Below is a small trained network, with its code and all its weights. Each question gives an input and a class and asks what happens when units are switched off, that is, made to give their printed mean instead of their output.

import numpy as np


def w(rows, s, z=0):
    codes = np.array(rows[::2]) - 128.0
    scale = np.full(codes.shape[1], s)
    scale[-1] = z or s
    return codes * scale


def f(y):
    return np.maximum(y, 0)


def log_softmax(a):
    a = a - a.max(-1, keepdims=True)
    return a - np.log(np.exp(a).sum(-1, keepdims=True))


def net(x, mask):
    res = np.array(x, float).reshape(1, 7) / 4 @ E
    y = f(res @ A[0][:, :-1].T + A[0][:, -1])
    res = res + np.where(mask, y, B[0][:, -1]) @ B[0][:, :-1]
    return log_softmax(res[-1] @ U[:, :-1].T + U[:, -1])


A, B = {}, {}
E = w([
[130,77,139,149,237,83,190,204,69,167],'x0',
[125,138,116,151,125,131,122,129,119,145],'x1',
[161,207,27,117,136,64,211,145,118,31],'x2',
[56,185,119,45,221,147,79,46,100,135],'x3',
[57,169,204,63,35,45,188,136,82,169],'x4',
[45,130,186,214,152,111,151,80,202,72],'x5',
[88,184,129,95,125,217,157,254,192,145],'x6',
],0.0065)
A[0] = w([
[119,212,74,118,153,107,161,183,185,102,96],'n0',
[170,82,111,176,48,87,169,139,158,140,117],'n1',
[76,152,99,148,179,161,179,218,163,167,174],'n2',
[164,99,147,204,141,64,108,35,66,90,98],'n3',
[107,148,78,105,122,155,89,106,152,136,146],'n4',
[214,78,133,180,31,134,128,146,117,117,130],'n5',
[191,81,162,192,89,142,179,158,172,123,87],'n6',
[15,116,185,222,172,112,153,114,231,72,232],'n7',
[153,59,176,123,110,158,99,127,141,170,52],'n8',
[156,144,141,222,93,156,154,173,119,141,126],'n9',
[177,79,69,128,158,181,86,163,117,152,211],'n10',
[137,156,60,90,82,106,201,110,79,36,110],'n11',
[161,60,94,83,139,119,167,156,106,161,163],'n12',
[121,191,89,88,2,183,73,71,171,87,184],'n13',
[163,51,174,174,63,98,168,160,133,89,110],'n14',
[112,157,110,92,168,107,94,59,114,156,66],'n15',
[184,93,133,139,123,52,129,40,102,137,60],'n16',
[99,223,138,60,180,111,107,93,83,149,137],'n17',
[99,97,191,148,102,161,60,132,96,206,54],'n18',
[161,79,99,151,131,103,131,70,104,107,70],'n19',
[193,128,99,65,114,138,104,124,100,180,254],'n20',
[180,125,101,25,80,180,85,178,44,159,194],'n21',
[81,86,176,123,99,154,66,150,125,188,65],'n22',
[130,201,60,132,91,113,216,136,123,87,81],'n23',
[186,106,65,176,180,223,92,153,120,58,123],'n24',
[122,179,51,119,145,65,178,136,121,67,95],'n25',
[75,137,155,75,130,96,100,111,129,153,175],'n26',
[46,165,135,102,182,140,70,105,130,120,196],'n27',
[174,75,54,157,180,157,81,117,197,99,74],'n28',
[117,98,157,160,232,82,201,199,43,170,224],'n29',
[115,94,194,115,132,200,113,146,149,181,129],'n30',
[115,180,110,98,130,206,157,186,197,126,91],'n31',
[175,113,107,171,196,213,96,122,155,105,71],'n32',
[106,145,131,106,209,154,157,79,74,139,167],'n33',
[170,109,138,127,145,168,71,116,167,144,82],'n34',
[98,96,158,124,97,135,122,119,134,183,64],'n35',
[115,143,92,157,47,119,78,118,170,136,169],'n36',
[104,167,130,137,187,156,104,98,95,118,147],'n37',
[80,166,159,124,126,227,139,201,180,161,115],'n38',
[92,173,164,106,60,71,171,125,96,178,90],'n39',
[183,81,128,127,141,64,100,82,73,138,161],'n40',
[91,143,186,106,67,124,204,102,54,154,102],'n41',
[174,110,90,186,183,149,99,90,159,134,93],'n42',
],0.0068,0.003)
B[0] = w([
[196,110,178,163,179,153,88,42,59,117,206],'n0',
[138,110,76,36,184,174,46,170,168,105,192],'n1',
[168,189,160,107,111,109,122,74,171,210,228],'n2',
[181,157,186,50,123,153,183,90,117,230,201],'n3',
[111,138,119,98,120,106,135,139,183,131,178],'n4',
[145,108,99,44,128,144,118,140,155,147,201],'n5',
[153,133,75,50,173,163,144,166,123,123,195],'n6',
[139,74,1,127,61,59,228,55,90,121,253],'n7',
[144,72,106,179,216,174,77,153,67,88,168],'n8',
[158,107,103,37,159,145,126,131,148,145,186],'n9',
[107,158,124,134,80,55,172,117,118,83,223],'n10',
[178,62,180,220,199,151,41,118,83,62,217],'n11',
[108,87,93,176,123,105,157,121,170,153,190],'n12',
[89,70,169,219,199,33,103,125,243,187,241],'n13',
[153,89,76,53,173,180,121,195,150,143,196],'n14',
[155,102,139,59,125,188,106,180,155,134,175],'n15',
[179,231,192,58,120,203,151,98,110,194,180],'n16',
[137,97,76,98,120,171,83,188,169,111,211],'n17',
[192,111,108,180,170,160,79,109,81,78,186],'n18',
[140,198,192,90,160,148,149,111,108,165,169],'n19',
[96,85,102,193,42,53,209,82,161,135,220],'n20',
[104,87,70,178,66,74,200,51,127,152,241],'n21',
[172,97,116,181,164,146,66,97,60,75,183],'n22',
[182,86,128,176,168,171,84,111,75,93,210],'n23',
[72,210,178,118,96,82,122,168,121,50,235],'n24',
[154,80,148,202,192,186,49,92,108,106,212],'n25',
[117,123,85,101,119,109,120,153,130,79,183],'n26',
[156,107,25,77,136,129,136,155,154,127,211],'n27',
[26,180,174,107,67,87,116,197,55,67,209],'n28',
[77,94,192,174,142,38,77,127,237,162,254],'n29',
[179,109,94,163,138,117,92,56,55,116,199],'n30',
[172,213,210,59,115,178,135,21,111,180,212],'n31',
[56,183,177,118,58,105,154,195,73,54,207],'n32',
[158,91,50,106,199,128,104,184,173,145,195],'n33',
[106,172,138,190,159,106,109,152,95,68,171],'n34',
[150,108,143,216,140,187,54,154,65,34,157],'n35',
[96,107,140,141,110,90,135,145,212,192,180],'n36',
[108,118,59,63,127,136,100,155,154,88,181],'n37',
[196,220,168,73,154,123,149,25,89,179,226],'n38',
[14,173,206,90,50,112,120,254,64,5,198],'n39',
[140,202,173,98,142,127,170,86,160,189,196],'n40',
[97,168,140,97,75,114,108,193,97,49,192],'n41',
[59,167,175,98,66,124,143,181,129,104,192],'n42',
],0.0046,0.0073)
U = w([
[22,173,200,115,60,111,116,237,31,33,70],'0',
[193,66,140,250,204,199,27,95,4,70,79],'1',
[184,194,210,65,130,174,171,53,106,215,93],'2',
[117,92,99,132,114,84,124,133,142,122,254],'3',
[127,65,2,34,159,185,104,227,186,127,77],'4',
[68,76,177,219,151,52,110,155,250,174,131],'5',
[95,68,15,188,63,83,249,76,90,122,130],'6',
],0.0069,0.0045)

Each question gives the input, the list of numbers given to net, and the class t.
The units are the neurons (one row each of A and B). Each row of codes is followed by its name. A weight is (code - 128) times the scale printed after its matrix; where a second scale follows, it is the last column's (A, B and U).
mask holds one flag per neuron, in row order. A switched-off neuron (its flag False) gives its mean, the last column of its row in B, instead of its output. The means were averaged over made-up inputs and are rounded, as every weight is.
A unit's drop is (log p(t) with every unit on - log p(t) with that unit switched off) / (log p(t) with every unit on - log p(t) with every unit switched off).
The circuit of an input: a set's keep is (log p(t) with only the set's units on - log p(t) with every unit switched off) / (log p(t) with every unit on - log p(t) with every unit switched off). Starting from the 12 units with the biggest drops (on a tie, the unit counted first), units are removed one at a time, each time the one whose removal leaves the highest keep (on an exact tie, the one counted first), for as long as the keep stays at least 0.8.
units of the circuit, in order: the units of the circuit, biggest drop first
unit that matters most: the unit with the biggest drop
k most important neurons: the k neurons with the biggest drops, biggest first
input [7,6,5,-6,5,-8,8], class 2: units of the circuit, in order : [n2, n31]
input [-3,-1,2,4,-2,-7,-2], class 6: units of the circuit, in order : [n21, n20]
input [-3,4,-2,-6,3,-1,8], class 2: units of the circuit, in order : [n38, n31]
input [-6,4,0,8,-1,1,4], class 4: unit that matters most : n27
input [0,-7,7,-1,3,7,-4], class 1: units of the circuit, in order : [n11, n25]
input [3,5,-3,-6,3,-2,6], class 2: units of the circuit, in order : [n38, n2]
input [-8,7,5,-2,-7,2,5], class 5: 3 most important neurons : [n13, n36, n39]
input [7,4,7,-4,-7,-6,4], class 0: units of the circuit, in order : [n24, n28]
input [2,-1,-1,2,-1,7,-8], class 2: units of the circuit, in order : [n3, n16]
input [-4,6,1,-7,-2,-7,-2], class 4: 2 most important neurons : [n1, n5]
input [6,-3,1,-7,-6,-3,-4], class 4: units of the circuit, in order : [n14, n5]
input [8,6,7,-8,-1,4,-1], class 4: units of the circuit, in order : [n14, n1]
input [-8,5,7,5,-5,2,-5], class 5: 2 most important neurons : [n13, n36]
input [-8,2,7,0,2,-8,-8], class 2: 3 most important neurons : [n16, n3, n40]
input [4,4,7,7,1,3,-7], class 1: units of the circuit, in order : [n25]
input [-4,-3,6,-7,-7,-7,6], class 0: 2 most important neurons : [n24, n28]
input [4,-5,-2,-3,-6,5,6], class 0: units of the circuit, in order : [n32, n28]
input [-5,5,8,2,0,7,-5], class 1: units of the circuit, in order : [n11, n25]
input [4,-7,4,-7,4,-2,8], class 2: 3 most important neurons : [n31, n2, n38]
input [6,2,-1,-2,5,-2,-4], class 5: units of the circuit, in order : [n29]
input [-1,-1,5,2,0,-8,-2], class 6: 2 most important neurons : [n21, n20]
input [1,1,7,4,-4,0,5], class 1: 2 most important neurons : [n0, n25]
input [-4,-7,-8,7,-8,6,4], class 0: units of the circuit, in order : [n32, n28]
input [1,-3,2,7,-5,0,-7], class 2: 3 most important neurons : [n3, n16, n40]
input [0,-2,1,-3,-5,7,-7], class 2: 3 most important neurons : [n3, n16, n19]
input [7,-2,-7,0,8,-8,-8], class 0: 2 most important neurons : [n39, n41]
input [-5,3,-8,3,6,-6,-7], class 1: unit that matters most : n18
input [7,-3,7,-5,-8,3,5], class 0: units of the circuit, in order : [n24, n28]
input [5,-2,0,-8,6,3,6], class 4: 4 most important neurons : [n14, n1, n6, n9]
